Below are the code and all the weights of a small trained network. Each question names an input and a class and asks about switching units off, where a switched-off unit gives its printed mean instead of its output.

import numpy as np


def w(rows, s, z=0):
    codes = np.array(rows[::2]) - 128.0
    scale = np.full(codes.shape[1], s)
    scale[-1] = z or s
    return codes * scale


def f(y):
    return np.maximum(y, 0)


def log_softmax(a):
    a = a - a.max(-1, keepdims=True)
    return a - np.log(np.exp(a).sum(-1, keepdims=True))


def net(x, mask):
    res = np.array(x, float).reshape(1, 6) / 4 @ E
    y = f(res @ A[0][:, :-1].T + A[0][:, -1])
    res = res + np.where(mask, y, B[0][:, -1]) @ B[0][:, :-1]
    return log_softmax(res[-1] @ U[:, :-1].T + U[:, -1])


A, B = {}, {}
E = w([
[147,158,196,46,52,178,128,146,178,161,128,49],'x0',
[121,201,44,169,103,198,56,193,132,34,84,100],'x1',
[161,199,95,103,199,158,114,140,46,192,207,70],'x2',
[186,141,253,208,130,111,63,65,90,79,125,96],'x3',
[201,42,82,99,106,63,139,179,61,120,60,47],'x4',
[28,62,204,132,174,156,74,216,106,153,120,116],'x5',
],0.0064)
A[0] = w([
[132,220,33,195,99,236,4,224,125,10,55,70,144],'neuron 0',
[109,80,159,156,60,107,138,96,207,72,60,184,37],'neuron 1',
[149,196,100,110,206,164,113,130,50,184,208,81,73],'neuron 2',
[49,58,194,126,197,154,62,235,66,170,113,96,109],'neuron 3',
[172,160,205,40,29,184,121,158,184,171,130,9,186],'neuron 4',
[254,208,46,118,72,81,202,24,144,100,142,135,140],'neuron 5',
[187,139,240,207,123,113,48,66,93,73,110,101,77],'neuron 6',
[133,88,61,232,243,47,121,108,24,79,135,199,104],'neuron 7',
[98,70,138,146,53,109,152,111,218,66,55,199,9],'neuron 8',
[29,223,170,155,153,214,113,56,216,139,221,240,77],'neuron 9',
[186,138,233,213,125,110,49,59,84,71,114,91,78],'neuron 10',
[103,77,143,150,52,96,173,100,216,72,62,204,4],'neuron 11',
[165,42,111,115,114,79,120,203,62,130,61,48,106],'neuron 12',
[150,194,93,102,214,162,121,129,58,184,216,92,48],'neuron 13',
[150,38,231,82,175,32,216,52,103,245,185,151,76],'neuron 14',
[176,166,211,32,22,189,131,144,180,164,129,15,147],'neuron 15',
[206,59,82,99,97,54,144,167,55,116,54,51,60],'neuron 16',
[183,129,234,201,118,102,59,58,109,70,110,94,53],'neuron 17',
[175,198,82,104,190,139,149,108,60,176,213,94,85],'neuron 18',
[250,203,50,119,73,91,202,30,142,94,135,135,147],'neuron 19',
[62,105,28,54,101,148,212,173,196,146,87,187,48],'neuron 20',
[206,56,96,105,104,55,137,169,60,126,50,53,32],'neuron 21',
],0.0044,0.0013)
B[0] = w([
[131,205,178,41,9,22,225,130,31,27,169,225,253],'neuron 0',
[200,94,142,166,92,82,54,189,93,191,82,48,184],'neuron 1',
[215,93,160,187,50,79,53,174,75,167,69,65,200],'neuron 2',
[32,27,192,132,119,214,74,112,141,37,200,119,212],'neuron 3',
[76,123,54,209,135,183,136,9,99,175,30,224,223],'neuron 4',
[10,14,184,120,137,228,65,117,149,42,225,94,222],'neuron 5',
[78,140,16,29,209,74,147,153,138,212,180,89,198],'neuron 6',
[101,138,67,210,144,191,148,6,116,182,15,233,206],'neuron 7',
[215,98,160,173,72,64,39,195,78,186,73,43,189],'neuron 8',
[254,230,203,164,221,168,207,200,251,122,139,96,224],'neuron 9',
[76,139,16,35,202,73,155,149,136,209,167,95,198],'neuron 10',
[213,90,168,185,65,86,36,189,78,182,67,47,188],'neuron 11',
[170,181,191,158,202,189,182,142,226,89,162,134,200],'neuron 12',
[211,90,168,177,64,67,51,183,81,180,67,56,199],'neuron 13',
[127,202,175,59,14,31,206,120,39,37,154,223,223],'neuron 14',
[90,124,51,214,139,173,134,6,93,185,22,228,221],'neuron 15',
[181,212,184,159,216,192,200,149,234,95,151,137,203],'neuron 16',
[82,139,15,28,198,65,136,170,133,220,183,80,193],'neuron 17',
[182,72,164,181,73,102,40,182,85,160,89,51,200],'neuron 18',
[13,10,178,117,136,224,65,122,149,37,222,111,219],'neuron 19',
[103,129,14,43,197,56,106,181,121,248,164,51,210],'neuron 20',
[194,210,190,169,207,196,203,149,225,106,152,140,197],'neuron 21',
],0.0044,0.0069)
U = w([
[226,96,160,188,66,85,35,174,91,165,84,36,7],'0',
[208,204,188,161,212,173,196,156,243,110,147,121,33],'1',
[74,131,1,9,185,81,134,153,132,194,159,77,148],'2',
[123,178,168,59,23,65,193,121,47,54,146,216,160],'3',
[16,21,177,129,134,209,64,120,146,57,188,99,246],'4',
[101,126,60,225,144,171,131,30,107,168,33,212,182],'5',
],0.01,0.0011)

Each question gives the input, the list of numbers given to net, and the class t.
The units are the neurons (one row each of A and B). Each row of codes is followed by its name. A weight is (code - 128) times the scale printed after its matrix; where a second scale follows, it is the last column's (A, B and U).
mask holds one flag per neuron, in row order. A switched-off neuron (its flag False) gives its mean, the last column of its row in B, instead of its output. The means were averaged over made-up inputs and are rounded, as every weight is.
A unit's drop is (log p(t) with every unit on - log p(t) with that unit switched off) / (log p(t) with every unit on - log p(t) with every unit switched off).
The circuit of an input: a set's keep is (log p(t) with only the set's units on - log p(t) with every unit switched off) / (log p(t) with every unit on - log p(t) with every unit switched off). Starting from the 12 units with the biggest drops (on a tie, the unit counted first), units are removed one at a time, each time the one whose removal leaves the highest keep (on an exact tie, the one counted first), for as long as the keep stays at least 0.8.
circuit, biggest first: the units of the circuit, biggest drop first
unit that matters most: the unit with the biggest drop
k most important neurons: the k neurons with the biggest drops, biggest first
drop when u is switched off: that unit's drop, to one decimal
input [-7,8,2,0,-3,4], class 3: unit that matters most -> neuron 0
input [6,2,1,-2,-7,4], class 1: 2 most important neurons -> [neuron 9; neuron 7]
input [7,-3,0,-6,-4,-3], class 5: circuit, biggest first -> [neuron 15; neuron 4]
input [8,-3,-6,-5,7,-6], class 5: 3 most important neurons -> [neuron 15; neuron 4; neuron 9]
input [-8,5,5,-7,8,0], class 1: circuit, biggest first -> [neuron 16; neuron 21]
input [1,3,6,-4,-5,-8], class 4: circuit, biggest first -> [neuron 5; neuron 19]
input [6,-6,1,-4,-4,-3], class 3: 2 most important neurons -> [neuron 14; neuron 7]
input [-8,4,7,8,4,-3], class 2: circuit, biggest first -> [neuron 10; neuron 6]
input [-3,5,5,-5,2,8], class 4: 2 most important neurons -> [neuron 3; neuron 14]
input [-2,-7,7,1,-2,-7], class 0: 4 most important neurons -> [neuron 18; neuron 13; neuron 0; neuron 2]
input [4,-7,-5,-3,-7,4], class 1: 2 most important neurons -> [neuron 9; neuron 0]
input [8,-3,-4,-4,0,-4], class 5: 2 most important neurons -> [neuron 15; neuron 4]
input [4,1,6,-3,-4,-6], class 0: circuit, biggest first -> [neuron 13; neuron 18]
input [-3,-8,-2,-1,7,3], class 3: 2 most important neurons -> [neuron 14; neuron 9]
input [2,1,7,-2,5,6], class 0: circuit, biggest first -> [neuron 2]
input [4,2,-6,-1,8,-3], class 1: 3 most important neurons -> [neuron 16; neuron 21; neuron 12]
input [-6,1,4,3,4,-4], class 5: 3 most important neurons -> [neuron 7; neuron 9; neuron 3]
input [7,-4,-3,4,-2,-3], class 5: 3 most important neurons -> [neuron 15; neuron 4; neuron 0]
input [-2,8,-2,0,6,5], class 3: 2 most important neurons -> [neuron 0; neuron 9]
input [-6,8,-7,3,-2,-6], class 3: circuit, biggest first -> [neuron 0]
input [-2,0,7,-6,-2,8], class 4: 3 most important neurons -> [neuron 3; neuron 8; neuron 11]
input [8,3,-2,8,-6,5], class 2: drop when neuron 6 is switched off -> 0.3
input [-7,8,-5,-1,-5,2], class 3: drop when neuron 21 is switched off -> 0.0
input [1,-1,7,-7,7,4], class 0: drop when neuron 18 is switched off -> 0.2
